Here is a tiny trained network, its code and every weight. The questions are about switching its units off for an input and a target symbol, where a switched-off unit gives its printed mean instead of its output.

import numpy as np


def w(rows, s, z=0):
    codes = np.array(rows[::2]) - 128.0
    scale = np.full(codes.shape[1], s)
    scale[-1] = z or s
    return codes * scale


def softmax(a):
    e = np.exp(a - a.max(-1, keepdims=True))
    return e / e.sum(-1, keepdims=True)


def log_softmax(a):
    a = a - a.max(-1, keepdims=True)
    return a - np.log(np.exp(a).sum(-1, keepdims=True))


def net(x, mask):
    ids = ['ΔΛΞΦαγεζθμψ'.index(c) for c in x.split()]
    T = len(ids)
    res = E[ids] + P[:T]
    u = 0
    for l in range(3):
        r = res
        for j in range(2):
            rows = slice(2 * j, 2 * j + 2)
            q, k, v = (r @ M[l][rows].T for M in (Q, K, V))
            z = softmax(np.where(np.tri(T) > 0, q @ k.T / 2**0.5, -1e9)) @ v
            o = O[l][rows]
            res = res + np.where(mask[u + j], z, o[:, -1]) @ o[:, :-1]
        u += 2
    return log_softmax(res[-1] @ U[:, :-1].T + U[:, -1])


Q, K, V, O = {}, {}, {}, {}
E = w([
[125,166,182,152,146,202,132,127,63,155,128,191],'Δ',
[148,173,74,130,40,147,190,167,141,253,193,116],'Λ',
[125,227,115,52,28,131,149,187,149,186,191,115],'Ξ',
[166,114,147,80,32,67,87,40,98,151,90,161],'Φ',
[214,209,155,226,179,99,123,195,121,86,166,106],'α',
[106,163,108,113,136,168,172,207,199,92,101,135],'γ',
[57,148,40,128,157,101,129,199,83,182,146,191],'ε',
[145,201,136,96,196,93,191,84,186,74,155,108],'ζ',
[175,80,148,175,106,124,109,181,137,88,239,237],'θ',
[158,138,62,130,165,167,59,92,136,110,77,192],'μ',
[128,123,76,129,69,130,142,124,15,90,132,106],'ψ',
],0.018)
P = w([
[121,232,174,227,64,145,86,79,106,82,229,247],'0',
[69,220,177,202,74,174,117,61,101,63,195,253],'1',
[93,198,147,191,88,165,125,80,104,77,194,197],'2',
[120,179,131,170,101,158,151,99,109,98,171,185],'3',
[126,171,113,141,119,160,152,119,113,106,154,152],'4',
[138,155,92,131,148,150,152,128,125,124,141,127],'5',
[148,129,73,99,166,151,155,143,132,137,137,110],'6',
[150,105,66,95,167,149,181,143,133,142,116,90],'7',
[155,98,64,75,194,140,183,158,133,163,108,59],'8',
[146,72,67,59,205,135,186,180,118,176,98,43],'9',
[157,40,62,32,223,131,180,192,120,184,95,23],'10',
[89,52,76,29,201,105,178,179,129,179,55,34],'11',
[73,55,61,26,230,123,161,186,137,192,50,8],'12',
],0.0056)
Q[0] = w([
[133,82,193,172,193,154,89,81,123,110,125,173],'L0H1',
[91,135,86,125,109,196,102,146,114,157,55,141],'L0H1',
[165,2,204,203,195,129,39,43,98,11,86,112],'L0H2',
[115,128,93,107,65,106,108,151,145,166,164,94],'L0H2',
],0.0095)
K[0] = w([
[200,127,164,134,72,89,164,69,159,182,136,125],'L0H1',
[100,74,127,143,75,255,125,206,143,199,78,89],'L0H1',
[193,228,202,193,52,188,115,127,102,157,239,221],'L0H2',
[86,46,142,120,109,35,98,82,91,105,78,119],'L0H2',
],0.0088)
V[0] = w([
[101,85,147,180,132,92,141,126,150,143,84,108],'L0H1',
[144,162,193,91,107,111,134,96,95,52,147,158],'L0H1',
[36,175,75,133,210,148,159,205,139,100,163,173],'L0H2',
[120,169,245,147,175,91,85,157,255,208,152,111],'L0H2',
],0.0069)
O[0] = w([
[68,139,146,37,103,77,215,145,173,100,154,125,48],'L0H1',
[67,131,244,102,112,78,62,141,166,183,123,144,160],'L0H1',
[188,173,69,2,176,123,154,153,114,159,128,220,254],'L0H2',
[114,123,195,131,108,67,116,148,228,230,137,154,114],'L0H2',
],0.0074)
Q[1] = w([
[96,112,121,163,164,176,96,87,37,112,91,161],'L1H1',
[71,74,197,210,153,136,113,139,197,98,124,102],'L1H1',
[118,79,125,203,140,183,8,136,2,70,119,147],'L1H2',
[98,33,195,182,95,13,128,135,198,87,198,133],'L1H2',
],0.0087)
K[1] = w([
[220,110,148,185,126,103,101,148,38,162,210,125],'L1H1',
[136,254,145,185,36,153,135,133,140,95,183,194],'L1H1',
[171,64,92,196,48,105,64,132,23,199,134,205],'L1H2',
[171,184,165,195,113,93,136,125,162,29,221,202],'L1H2',
],0.0068)
V[1] = w([
[143,207,177,198,129,191,197,232,221,52,154,111],'L1H1',
[122,110,175,165,224,255,138,61,90,249,74,203],'L1H1',
[159,139,146,95,173,49,197,8,126,154,233,67],'L1H2',
[50,164,70,96,159,164,92,245,124,189,110,67],'L1H2',
],0.0056)
O[1] = w([
[96,80,141,173,163,133,246,130,192,79,102,112,129],'L1H1',
[2,86,82,124,78,140,58,224,110,113,74,92,255],'L1H1',
[119,117,119,70,178,126,12,96,111,96,187,92,138],'L1H2',
[147,114,212,153,39,120,99,140,80,105,106,149,213],'L1H2',
],0.0085,0.0041)
Q[2] = w([
[124,150,89,107,47,88,157,113,138,161,162,80],'L2H1',
[105,145,103,113,57,198,127,81,77,201,95,81],'L2H1',
[59,103,150,161,1,146,99,44,185,155,150,59],'L2H2',
[136,169,161,113,203,216,103,85,114,128,101,153],'L2H2',
],0.0074)
K[2] = w([
[70,213,111,136,54,125,95,103,65,206,116,120],'L2H1',
[186,61,88,62,95,132,118,97,97,168,47,70],'L2H1',
[134,207,104,181,17,88,71,3,187,171,112,125],'L2H2',
[123,198,199,100,133,108,182,156,66,144,225,21],'L2H2',
],0.0064)
V[2] = w([
[87,157,168,169,123,154,111,97,30,195,122,120],'L2H1',
[71,111,209,132,150,107,185,195,93,89,246,83],'L2H1',
[105,44,181,155,183,120,103,31,56,81,40,207],'L2H2',
[48,106,167,124,36,121,255,113,53,190,182,137],'L2H2',
],0.0061)
O[2] = w([
[117,115,198,112,174,154,143,101,143,107,94,92,161],'L2H1',
[125,126,100,98,114,201,104,111,108,152,93,155,68],'L2H1',
[191,158,138,87,134,169,104,245,146,150,168,166,3],'L2H2',
[117,109,122,122,201,86,98,111,51,106,103,196,117],'L2H2',
],0.011,0.0061)
U = w([
[245,107,149,110,190,163,115,97,141,198,115,147,141],'Δ',
[103,66,91,159,157,111,134,85,99,237,83,91,81],'Λ',
[165,152,251,75,10,49,51,58,155,89,103,193,97],'Ξ',
[123,248,128,252,171,63,128,208,151,119,159,77,92],'Φ',
[172,66,136,127,91,178,79,110,147,106,189,214,181],'α',
[150,123,122,66,90,127,230,122,182,142,50,157,169],'γ',
[133,185,46,61,117,60,95,150,64,195,137,152,3],'ε',
[74,144,83,30,227,109,109,107,171,226,186,77,184],'ζ',
[105,71,125,73,193,167,68,195,166,134,57,100,139],'θ',
[130,153,85,107,28,178,97,146,157,174,101,90,76],'μ',
[141,114,88,118,125,218,120,85,80,2,164,90,167],'ψ',
],0.0071,0.0069)

Each question gives the input, a string of symbols that net reads in full, and the target symbol t.
The units are the heads (2 rows each of Q, K, V and O). Each row of codes is followed by its name. A weight is (code - 128) times the scale printed after its matrix; where a second scale follows, it is the last column's (O and U).
mask holds one flag per head, layer by layer. A switched-off head (its flag False) gives its mean, the last column of its rows in O, instead of its output. The means were averaged over made-up inputs and are rounded, as every weight is.
A unit's drop is (log p(t) with every unit on - log p(t) with that unit switched off) / (log p(t) with every unit on - log p(t) with every unit switched off).
The circuit of an input: a set's keep is (log p(t) with only the set's units on - log p(t) with every unit switched off) / (log p(t) with every unit on - log p(t) with every unit switched off). Starting from all 6 units, units are removed one at a time, each time the one whose removal leaves the highest keep (on an exact tie, the one counted first), for as long as the keep stays at least 0.8.
units of the circuit, in order: the units of the circuit, biggest drop first
unit that matters most: the unit with the biggest drop
heads that matter: for each layer, one digit per head in row order, 1 if its drop is at least 0.15 and else 0, layers parted by /
input μ ψ α ψ Δ Ξ γ μ Ξ ζ α θ Δ, target γ: units of the circuit, in order	L1H2; L1H1
input Λ Φ θ ψ Λ Δ ζ θ θ Λ Λ Λ Δ, target ψ: heads that matter	10 / 01 / 00
input α Δ ζ α θ μ, target γ: units of the circuit, in order	L1H2
input ζ θ μ, target μ: units of the circuit, in order	L1H2; L2H2
input Λ Λ Ξ γ Δ ε Ξ ψ Ξ μ Ξ θ Ξ, target μ: heads that matter	00 / 10 / 01
input ζ γ ζ Ξ, target ζ: units of the circuit, in order	L1H2; L0H2
input Φ θ θ Ξ Φ Λ Λ μ γ Ξ, target γ: units of the circuit, in order	L1H1; L1H2
input Ξ θ α Λ, target Λ: units of the circuit, in order	L2H2; L0H2
input Φ Λ Ξ Ξ Δ, target Λ: units of the circuit, in order	L0H2; L2H2
input ζ Ξ Φ α ε ζ γ, target γ: heads that matter	00 / 10 / 00
input ψ Δ Δ, target Δ: heads that matter	01 / 10 / 11
input Ξ ζ ζ Φ Ξ ζ μ ζ α μ, target μ: units of the circuit, in order	L2H2; L1H2; L1H1
input ζ Λ γ α ζ γ Ξ μ Ξ Ξ Ξ Ξ, target μ: heads that matter	00 / 00 / 01
input Ξ Ξ α Φ Ξ Δ Δ Δ, target θ: units of the circuit, in order	L1H1
input ζ ζ Φ α θ γ ε Ξ Δ, target Ξ: heads that matter	01 / 01 / 00
input Δ Ξ θ Ξ Λ μ γ Φ Ξ ε ε, target ε: units of the circuit, in order	L0H2; L1H1
input ε ε Δ, target Ξ: heads that matter	01 / 11 / 10
input θ γ Δ Δ, target ε: heads that matter	01 / 10 / 11
input Φ Φ Δ μ Δ Δ, target Φ: heads that matter	00 / 01 / 10
input Ξ Ξ γ Λ Ξ α Ξ α Λ, target γ: unit that matters most	L1H1
input Δ ζ μ, target θ: heads that matter	10 / 10 / 00
input α Λ Λ Λ θ Λ Φ Ξ, target Φ: units of the circuit, in order	L0H2; L2H1
input θ ψ ζ Φ ε μ Ξ ζ ε ψ Φ Λ ψ, target ψ: heads that matter	01 / 00 / 00
input θ θ Δ γ ζ ζ Ξ α Ξ α μ Λ, target μ: units of the circuit, in order	L2H2; L1H1
input ζ α Ξ Ξ Δ Δ, target Λ: units of the circuit, in order	L2H2; L0H2; L0H1
input μ Ξ ζ Δ ζ ε Δ, target μ: heads that matter	00 / 11 / 01
input ε θ Ξ ζ Ξ, target ζ: units of the circuit, in order	L1H2
input Ξ Ξ Λ, target Λ: heads that matter	00 / 00 / 01
